What each symbol does to the units:
state | w l h i
x968 | x588 x548 x875 x897
x897 | x968 x297 x927 x428
x503 | x540 x57 x865 x422
x540 | x923 x927 x263 x503
x428 | x897 x424 x57 x111
x923 | x654 x875 x225 x540
x83 | x979 x625 x274 x746
x875 | x422 x588 x654 x927
x927 | x875 x968 x923 x57
x17 | x774 x175 x742 x979
x979 | x17 x929 x156 x83
x391 | x393 x9 x175 x225
x111 | x428 x888 x692 x548
x175 | x746 x393 x774 x929
x225 | x391 x654 x929 x263
x393 | x204 x865 x746 x391
x654 | x9 x422 x391 x923
x625 | x929 x225 x979 x204
x232 | x980 x246 x626 x742
x746 | x83 x204 x246 x175
x156 | x742 x17 x438 x274
x692 | x57 x428 x503 x588
x246 | x274 x83 x980 x774
x274 | x156 x979 x820 x246
x297 | x548 x24 x968 x424
x820 | x438 x156 x424 x980
x204 | x625 x263 x83 x393
x24 | x626 x232 x548 x438
x438 | x24 x742 x297 x820
x588 | x692 x111 x422 x968
x422 | x503 x692 x9 x875
x263 | x225 x923 x625 x865
x742 | x232 x774 x24 x156
x774 | x246 x746 x232 x17
x548 | x111 x626 x588 x297
x929 | x175 x391 x17 x625
x888 | x424 x820 x428 x626
x865 | x263 x540 x204 x9
x9 | x865 x503 x393 x654
x424 | x297 x438 x897 x888
x980 | x820 x274 x888 x232
x626 | x888 x980 x111 x24
x57 | x927 x897 x540 x692

Where do the symbols, taken in turn from left to right, take each start?
Answer with the unit's row, about right, then its name.
-9.5,-12.0,-84.1,-44.6,-81.2,-1.3,-18.5,22.7,36.2,-12.9
h => 52.5,-26.4,-23.1,50.8,-15.2,-48.6,-71.4,-46.7,-43.0,26.9 x742
22.8,-46.8,33.8,36.7,-95.5,27.2,-62.8,-23.8,5.3,-16.5
w => 7.3,-59.2,-32.4,49.9,-101.1,7.6,-38.3,1.3,35.8,-5.0 x83
-42.6,110.5,3.7,36.7,14.0,-20.7,29.4,55.8,-3.4,18.8
w => -49.6,96.6,28.1,39.0,36.0,-14.7,31.5,17.9,38.3,39.9 x428
-49.6,-90.8,-51.5,-29.8,-27.1,26.7,15.2,3.2,54.2,-30.8
i => -56.3,-86.2,-26.8,19.4,-29.7,21.2,25.5,-23.3,66.1,-26.7 x391
62.9,0.4,13.3,13.2,-19.2,-10.2,-74.3,-79.8,-41.7,14.8
w => 54.3,-21.4,-22.4,52.4,-23.3,-49.6,-64.3,-49.5,-43.9,19.5 x742
2.3,-26.3,20.0,24.3,61.8,17.2,89.3,-32.0,59.1,25.6
l => 53.5,-1.0,37.6,-14.4,43.8,-3.2,40.5,89.0,-51.7,20.2 x57
55.9,-27.5,-23.0,43.9,-13.7,-53.6,-67.2,-56.9,-39.3,23.4
h => -49.3,88.7,-10.6,-0.1,42.2,-31.6,-24.5,-78.3,8.6,16.6 x24
0.4,-1.5,-78.6,-34.5,-76.7,-0.1,-23.0,15.2,40.9,-10.4
w => 8.2,28.6,-56.5,-75.4,-78.0,16.9,-29.2,-0.1,18.4,-19.7 x774
-0.3,-8.1,-89.6,-50.8,-79.5,2.8,-17.9,28.1,36.8,-13.7
l => 13.4,-21.0,51.6,-0.8,-83.7,47.4,-65.6,-24.0,-8.4,-41.5 x175
7.9,-63.3,-28.2,40.5,-92.2,-0.9,-43.1,0.1,36.3,0.9
l => -10.6,-30.1,10.3,-81.5,-57.1,44.4,-35.6,-2.6,-4.7,-51.6 x625
-41.3,89.1,-85.3,2.9,-26.2,-43.4,1.9,1.3,-20.7,-5.3
i => -6.4,28.6,-96.8,29.5,-23.0,-61.6,-8.7,10.4,-37.8,2.0 x980
53.6,-23.1,-30.5,46.2,-19.6,-51.4,-69.0,-51.9,-44.1,25.2
i => 60.6,1.6,15.4,13.0,-22.0,-15.9,-83.1,-78.8,-34.9,16.4 x156
-47.0,-86.3,-42.0,-35.6,-21.0,25.0,6.1,2.3,57.3,-31.2
h => 12.1,-40.5,30.3,40.0,-94.7,30.0,-68.5,-17.4,15.7,-22.8 x746
32.1,-75.8,21.5,-76.1,36.8,35.6,29.2,17.3,-45.2,-40.2
l => 5.3,19.5,51.4,46.5,25.6,32.6,105.6,-7.4,35.1,14.4 x422
22.5,-35.2,52.3,-44.2,-12.3,54.0,22.5,10.6,-67.6,-61.6
w => 8.8,-14.3,66.3,-4.0,-43.6,60.5,21.9,-14.5,-49.3,-73.7 x865
32.9,-6.9,-80.5,54.0,-20.4,-69.5,-39.3,-10.9,-41.1,16.4
i => 54.6,-21.2,-23.0,48.8,-17.9,-52.0,-66.4,-48.0,-47.4,22.6 x742
-23.6,-62.2,-29.9,-82.6,-35.3,42.1,-20.0,17.4,27.2,-48.4
w => -7.8,-35.3,1.6,-78.8,-53.5,56.3,-37.2,-0.1,-2.5,-51.0 x625
-45.5,97.4,2.3,40.4,12.2,-26.6,27.3,55.1,-6.3,18.5
l => -12.5,8.1,-1.5,28.0,78.3,-61.8,-53.8,-35.4,-13.1,51.2 x888
-27.5,-64.9,-34.8,-77.9,-38.3,37.9,-17.5,13.0,25.1,-46.8
i => -42.7,-84.6,-52.3,-32.2,-23.3,20.4,0.6,2.5,55.7,-24.0 x393
-1.1,-15.7,39.6,-42.5,-78.3,59.8,-57.5,-15.8,-21.2,-45.3
w => 20.1,-26.4,50.2,-4.3,-91.9,48.4,-61.3,-27.4,-10.0,-38.8 x175
25.9,-79.4,-1.2,-59.0,68.3,23.6,49.5,1.2,7.1,-0.6
l => 17.7,44.7,67.0,39.5,0.1,28.2,86.4,33.2,-2.5,3.8 x875
47.3,36.0,18.7,-36.4,-33.9,14.8,-71.6,-81.3,-21.5,-4.4
i => 31.9,47.2,-10.1,-69.8,-61.1,30.4,-50.8,-55.5,-3.1,-20.6 x246
23.3,-5.0,-77.9,51.7,-19.3,-72.1,-40.7,0.1,-43.6,24.4
i => 53.5,-21.4,-29.4,46.9,-17.5,-51.1,-63.7,-45.9,-38.6,21.9 x742
-0.5,-30.1,26.0,32.3,58.8,18.8,87.0,-23.1,62.7,30.4
w => 13.2,-76.2,-6.1,-21.6,79.4,11.5,70.5,-22.2,42.1,15.9 x540
-28.5,51.8,31.5,29.3,79.1,-15.9,24.8,1.3,60.3,58.7
i => -38.6,98.1,30.6,31.9,36.5,-5.8,37.0,18.5,41.5,43.7 x428
25.1,-36.2,52.8,-44.0,-7.9,52.3,25.9,3.2,-66.1,-67.7
w w l => 24.3,-85.3,-7.7,-60.2,73.1,18.5,54.8,9.4,4.7,-6.6 x923
18.3,-44.5,20.6,43.1,-100.7,27.3,-55.1,-25.7,16.5,-18.3
w i i => 17.6,-19.4,53.9,-2.9,-84.4,48.1,-62.5,-25.4,-5.5,-36.5 x175
26.6,-25.2,5.0,-9.9,104.2,-26.5,8.2,34.0,16.7,65.8
i h => 20.6,56.5,73.1,37.1,-2.7,31.1,85.7,34.7,-6.9,3.6 x875
-48.9,-80.6,-47.7,-33.9,-25.7,26.5,11.8,0.9,63.7,-34.6
l l i w => 11.8,-72.6,-5.1,-19.6,72.0,10.7,67.7,-15.2,43.3,20.8 x540
27.5,47.2,-11.7,-73.0,-56.6,20.4,-55.8,-49.1,-3.6,-17.8
l w i l => -9.2,-37.7,2.5,-80.4,-53.6,49.8,-45.1,3.7,0.5,-53.4 x625
-10.6,-43.8,-75.5,9.6,-90.2,-8.2,-24.7,20.9,47.6,1.3
w => -0.3,-5.9,-83.4,-42.0,-84.3,-2.7,-19.0,30.5,45.7,-4.0 x17
7.8,30.8,-60.3,-79.5,-77.5,21.1,-36.4,-3.4,26.2,-20.4
w w => 49.5,31.0,12.8,-38.6,-48.1,13.2,-71.1,-84.5,-16.1,-5.2 x274
-31.7,62.3,-20.9,33.8,20.6,-47.4,7.8,86.5,-38.3,16.0
l => -23.5,42.7,8.2,19.2,76.1,-40.1,-45.6,-70.1,2.1,34.5 x626
-2.0,-8.0,-82.3,-40.4,-80.9,1.4,-19.2,27.7,40.9,-6.7
i h => 58.3,4.4,12.5,12.5,-24.7,-18.5,-75.8,-79.6,-35.3,13.7 x156
21.6,-9.7,-81.8,60.9,-22.7,-70.9,-36.9,-14.3,-40.3,14.8
h i => -45.4,95.5,-9.4,0.6,40.0,-32.7,-30.0,-63.2,5.2,12.7 x24
50.1,-21.5,-21.0,48.1,-14.9,-53.6,-62.0,-56.2,-46.8,25.8
h i i l => 60.5,-0.2,13.6,13.5,-17.0,-20.2,-75.1,-82.2,-33.6,9.7 x156
-28.1,43.2,9.1,15.9,71.8,-46.4,-42.4,-67.7,1.2,37.8
h => -42.6,101.6,3.2,36.0,13.9,-25.7,31.1,62.1,-1.0,24.9 x111
22.0,50.9,65.6,43.9,7.5,29.9,88.3,31.8,-7.6,5.0
w h => 20.4,-31.3,52.7,-46.2,-19.2,48.5,19.0,12.3,-67.0,-64.0 x9
-24.4,-61.0,-39.3,-75.0,-42.8,36.6,-12.3,14.2,32.9,-53.7
w w l h => 11.7,-24.0,40.8,1.3,-83.6,40.3,-66.2,-31.2,-5.1,-42.2 x175
6.8,-33.6,26.9,33.0,64.6,18.8,85.7,-31.1,57.0,25.5
i => 3.2,24.9,61.2,52.2,30.1,27.9,96.2,-8.4,41.2,17.2 x422
-45.6,99.6,7.0,33.4,7.9,-19.0,36.2,61.0,3.7,12.4
h => 53.8,-24.9,13.4,-22.4,76.3,-19.8,24.0,68.4,-29.7,41.7 x692
28.7,-64.6,22.5,-73.2,35.4,34.9,30.6,18.2,-46.9,-39.8
w h => -52.5,-83.4,-50.0,-42.9,-23.8,22.1,7.4,2.3,56.6,-24.2 x393
49.4,33.8,24.2,-30.7,-42.4,6.8,-68.0,-76.8,-17.4,-7.4
h h h => -27.3,49.4,27.9,24.1,75.7,-13.0,28.0,-2.8,59.5,63.0 x897
-0.4,17.4,62.1,52.1,27.7,31.6,96.8,-10.8,36.1,15.9
l => 47.4,-26.3,20.0,-21.7,78.3,-28.3,20.8,74.7,-27.3,43.7 x692
18.4,-38.8,50.9,-46.2,-13.3,51.2,16.2,11.5,-72.5,-63.3
i h l => 22.5,-31.7,50.5,-41.3,-13.3,50.4,24.1,15.6,-70.7,-66.9 x9
6.6,-39.5,26.5,23.9,59.6,12.2,87.0,-18.1,63.8,29.0
l => 53.1,3.9,33.8,-13.5,42.7,-4.4,49.9,94.8,-51.5,19.4 x57
-44.4,-76.1,-52.1,-32.9,-28.8,28.4,5.5,-6.3,56.5,-27.9
w => -32.3,-59.8,-36.5,-77.4,-37.2,37.0,-12.9,9.6,25.3,-54.2 x204
-30.6,-59.2,-35.7,-76.8,-37.4,35.8,-13.4,10.5,27.5,-49.3
w i l h => -14.8,-37.5,3.7,-80.5,-58.0,51.3,-42.9,1.5,-5.1,-60.8 x625
5.3,-15.8,70.8,4.4,-49.1,54.6,30.8,-10.1,-51.9,-71.5
l => 8.1,-71.6,-8.6,-20.1,77.4,15.9,71.3,-16.4,46.4,22.1 x540
17.2,-23.6,48.5,-3.5,-89.8,42.9,-65.2,-23.0,-4.1,-32.0
l l => 3.8,-16.9,69.5,9.7,-48.0,54.3,20.8,-12.9,-55.3,-66.5 x865
47.4,-25.2,12.6,-24.3,83.2,-20.4,14.5,73.2,-30.8,43.4
h => 7.5,-31.1,28.0,24.0,65.4,19.5,86.6,-28.2,63.4,24.0 x503
15.4,-30.9,50.6,-41.3,-9.6,52.3,28.8,8.6,-69.3,-63.8
i w => 22.1,-32.6,47.8,-48.8,-10.8,54.0,22.1,15.0,-69.9,-63.3 x9
50.6,33.7,17.1,-36.3,-36.5,5.0,-72.4,-75.0,-23.7,-3.4
w => 59.3,0.8,9.5,13.9,-22.6,-20.3,-83.3,-76.5,-43.6,16.2 x156
14.6,-41.1,21.7,42.4,-96.5,18.3,-61.8,-16.7,11.1,-21.4
i w h l => 4.7,-59.4,-29.4,41.2,-95.9,9.6,-42.2,0.7,34.9,-3.7 x83
5.7,17.4,56.1,46.9,20.3,26.1,93.7,-12.2,41.1,16.9
w h => 4.0,-17.4,67.5,1.8,-46.0,59.8,25.9,-11.5,-54.9,-63.2 x865
4.4,23.4,53.3,53.5,25.5,24.4,103.2,-9.5,33.0,21.9
h i w h => -44.1,-87.5,-54.2,-33.1,-23.5,29.8,16.2,1.3,60.7,-25.8 x393
19.4,45.3,68.3,38.5,0.9,22.1,89.0,38.4,-14.9,-0.1
l h => 7.2,23.9,58.8,54.0,26.3,27.3,97.8,-8.2,38.5,17.5 x422
4.0,16.1,58.3,51.1,24.7,32.7,97.5,-10.4,38.7,13.0
h => 22.2,-39.4,48.9,-46.4,-12.9,52.1,26.6,9.2,-66.0,-62.1 x9
26.2,-76.7,-11.1,-59.1,73.0,22.8,49.5,5.9,-4.1,-0.4
i i h => 1.9,-17.7,74.4,-2.2,-50.4,63.5,24.4,-9.4,-51.0,-70.5 x865
5.7,-54.8,-27.9,47.0,-96.7,3.1,-45.8,1.4,35.4,-5.0
l w => 1.6,-15.4,36.7,-42.1,-64.2,52.7,-57.5,-11.3,-15.9,-53.7 x929
-23.7,-60.0,-40.8,-78.0,-38.4,42.6,-15.7,10.4,34.1,-40.4
w h i h => 52.1,29.8,15.6,-35.7,-41.3,12.0,-68.8,-77.7,-12.4,-3.2 x274
-35.8,72.9,-19.4,42.4,14.0,-44.8,11.7,79.0,-40.4,12.6
h w h w => 17.3,-74.3,-6.6,-16.0,70.2,9.8,74.6,-16.6,44.2,19.0 x540
7.2,-10.2,-85.3,-37.9,-83.1,-6.6,-20.3,23.4,42.8,-10.7
h => 53.2,-21.6,-27.5,46.2,-16.5,-51.9,-66.9,-49.2,-39.9,26.5 x742
22.7,52.0,70.5,39.3,0.8,32.8,92.8,36.2,-10.1,5.6
l i => -0.3,2.6,18.5,7.6,98.3,-22.0,21.9,6.2,51.5,72.9 x968
-23.2,-35.9,65.0,50.3,-51.7,48.8,28.8,-34.9,-9.8,-59.0
l => 24.3,-81.6,-6.3,-62.1,72.5,13.3,51.3,5.3,0.9,-7.5 x923
-25.2,46.0,7.8,16.7,72.9,-39.5,-45.7,-65.3,2.1,37.8
w h l => -3.7,-8.6,-27.1,35.8,77.0,-73.4,-47.6,21.1,-37.4,45.9 x424
-47.6,91.9,27.6,32.5,36.3,-11.1,33.0,21.7,33.0,34.5
i h h i => 5.3,22.8,56.2,53.8,28.0,23.3,95.3,-10.7,37.8,14.5 x422
32.6,-28.8,13.9,-10.4,108.3,-25.0,10.2,33.9,14.5,69.1
w l w l => -16.5,18.6,-30.4,34.9,42.9,-68.4,-17.6,68.9,-46.4,27.4 x297
-12.0,40.7,-94.2,32.0,-24.0,-58.6,-9.7,11.1,-36.7,-0.4
w l l => -8.7,-7.9,-86.5,-37.2,-82.6,3.4,-18.2,26.8,38.4,-11.0 x17
-39.4,-79.5,-45.1,-34.4,-25.2,26.4,6.5,9.6,60.6,-36.1
l l => 9.2,-70.5,-1.8,-19.3,78.9,16.4,71.4,-24.2,45.7,16.8 x540
25.8,48.5,-6.9,-75.1,-64.4,25.1,-50.8,-43.6,-5.8,-19.0
h h i i => -41.4,88.4,-5.8,3.8,37.5,-25.3,-20.1,-75.1,9.4,10.7 x24
-5.5,-6.9,-20.8,31.4,77.5,-68.8,-48.5,18.1,-32.5,43.9
l i => -41.9,90.0,-80.6,9.7,-20.3,-43.6,11.2,2.7,-25.9,-13.3 x820
2.4,-19.7,66.6,1.4,-44.8,60.2,18.3,-13.3,-53.6,-71.5
w w => -44.7,-64.7,18.1,65.0,-42.8,39.0,26.3,-39.8,41.3,-40.3 x225
23.3,-32.3,51.7,-47.6,-10.3,54.0,18.7,14.0,-61.2,-62.8
l i h w => 4.9,-18.0,72.4,6.4,-48.6,63.6,23.1,-10.7,-57.1,-69.7 x865
15.3,-18.5,38.7,-54.4,-75.2,50.9,-60.8,-13.6,-16.1,-52.1
w l w w => -11.4,-23.0,7.4,-81.5,-57.4,44.8,-35.9,1.1,-4.8,-54.7 x625
13.2,-68.7,-5.5,-22.9,71.6,17.4,68.8,-26.0,41.8,23.4
h h l h => -1.2,-13.0,39.6,-50.0,-74.7,48.6,-53.9,-13.8,-15.8,-50.6 x929
